Here is a tiny trained network, its code and every weight. The questions are about switching its units off for an input and a class, where a switched-off unit gives its printed mean instead of its output.

import numpy as np


def w(rows, s, z=0):
    codes = np.array(rows[::2]) - 128.0
    scale = np.full(codes.shape[1], s)
    scale[-1] = z or s
    return codes * scale


def norm(h):
    return h / np.sqrt((h * h).mean(-1, keepdims=True) + 1e-5)


def f(y):
    return np.maximum(y, 0)


def log_softmax(a):
    a = a - a.max(-1, keepdims=True)
    return a - np.log(np.exp(a).sum(-1, keepdims=True))


def net(x, mask):
    res = np.array(x, float).reshape(1, 6) / 4 @ E
    u = 0
    for l in range(3):
        y = f(norm(res) @ A[l][:, :-1].T + A[l][:, -1])
        res = res + np.where(mask[u : u + 4], y, B[l][:, -1]) @ B[l][:, :-1]
        u += 4
    return log_softmax(norm(res)[-1] @ U[:, :-1].T + U[:, -1])


A, B = {}, {}
E = w([
[102,74,204,66,70,71,108],'x0',
[197,53,41,157,105,137,79],'x1',
[161,119,112,69,160,62,219],'x2',
[108,172,115,34,182,71,95],'x3',
[211,120,101,171,133,177,86],'x4',
[2,77,101,78,192,180,134],'x5',
],0.0069)
A[0] = w([
[228,153,52,231,120,215,104,9],'0.n0',
[112,229,91,138,170,199,203,28],'0.n1',
[2,51,187,213,105,184,145,76],'0.n2',
[198,13,9,53,178,87,51,163],'0.n3',
],0.0096,0.0013)
B[0] = w([
[204,41,128,254,112,139,197,254],'0.n0',
[34,128,148,80,221,165,101,194],'0.n1',
[153,154,58,20,129,172,177,203],'0.n2',
[48,152,118,55,89,194,183,243],'0.n3',
],0.01,0.0092)
A[1] = w([
[105,176,252,135,75,85,131,57],'1.n0',
[66,126,142,149,116,45,90,42],'1.n1',
[156,248,110,146,202,125,63,4],'1.n2',
[119,81,128,80,31,163,56,92],'1.n3',
],0.013,0.0021)
B[1] = w([
[205,35,202,126,245,81,39,220],'1.n0',
[191,91,139,125,170,106,64,151],'1.n1',
[75,169,99,116,44,208,145,180],'1.n2',
[69,233,97,70,140,57,254,253],'1.n3',
],0.0094,0.0042)
A[2] = w([
[230,157,80,252,61,219,121,93],'2.n0',
[99,156,131,162,204,217,52,169],'2.n1',
[62,173,71,88,106,175,190,253],'2.n2',
[116,104,112,244,58,138,118,100],'2.n3',
],0.011,0.0025)
B[2] = w([
[90,55,123,240,13,85,79,209],'2.n0',
[120,109,103,50,37,107,191,162],'2.n1',
[141,248,120,110,155,119,112,252],'2.n2',
[103,113,133,145,116,234,99,170],'2.n3',
],0.012,0.015)
U = w([
[89,49,84,254,7,198,137,72],'0',
[43,226,72,32,126,176,179,252],'1',
[160,68,216,102,200,56,55,7],'2',
],0.0081,0.0022)

Each question gives the input, the list of numbers given to net, and the class t.
The units are the neurons (one row each of A and B). Each row of codes is followed by its name. A weight is (code - 128) times the scale printed after its matrix; where a second scale follows, it is the last column's (A, B and U).
mask holds one flag per neuron, layer by layer. A switched-off neuron (its flag False) gives its mean, the last column of its row in B, instead of its output. The means were averaged over made-up inputs and are rounded, as every weight is.
A unit's drop is (log p(t) with every unit on - log p(t) with that unit switched off) / (log p(t) with every unit on - log p(t) with every unit switched off).
The circuit of an input: a set's keep is (log p(t) with only the set's units on - log p(t) with every unit switched off) / (log p(t) with every unit on - log p(t) with every unit switched off). Starting from all 12 units, units are removed one at a time, each time the one whose removal leaves the highest keep (on an exact tie, the one counted first), for as long as the keep stays at least 0.8.
circuit, biggest first: the units of the circuit, biggest drop first
most important unit: the unit with the biggest drop
top k neurons: the k neurons with the biggest drops, biggest first
drop of u: that unit's drop, to one decimal
input [-7,-2,-7,5,-2,-2], class 0: most important unit -> 0.n3
input [7,5,2,2,2,-8], class 1: top 2 neurons -> (1.n3 0.n3)
input [8,-1,1,4,2,-1], class 2: circuit, biggest first -> (1.n0 0.n2)
input [5,6,-3,-6,3,4], class 1: top 2 neurons -> (1.n3 0.n2)
input [-3,0,-4,5,4,2], class 0: top 4 neurons -> (0.n0 1.n3 0.n2 2.n0)
input [8,-7,-6,3,5,0], class 2: top 2 neurons -> (1.n0 0.n3)
input [7,-1,-8,-7,-5,-6], class 1: top 2 neurons -> (0.n2 1.n3)
input [1,-1,-3,5,-3,-1], class 2: top 2 neurons -> (0.n2 1.n0)
input [2,-6,-1,6,-4,0], class 2: drop of 1.n0 -> 0.1
input [-6,1,-1,4,6,2], class 0: drop of 0.n0 -> 3.8
input [2,-8,-4,4,-5,-2], class 2: drop of 1.n0 -> 0.4
input [3,-7,0,3,4,-5], class 2: drop of 0.n3 -> 0.0
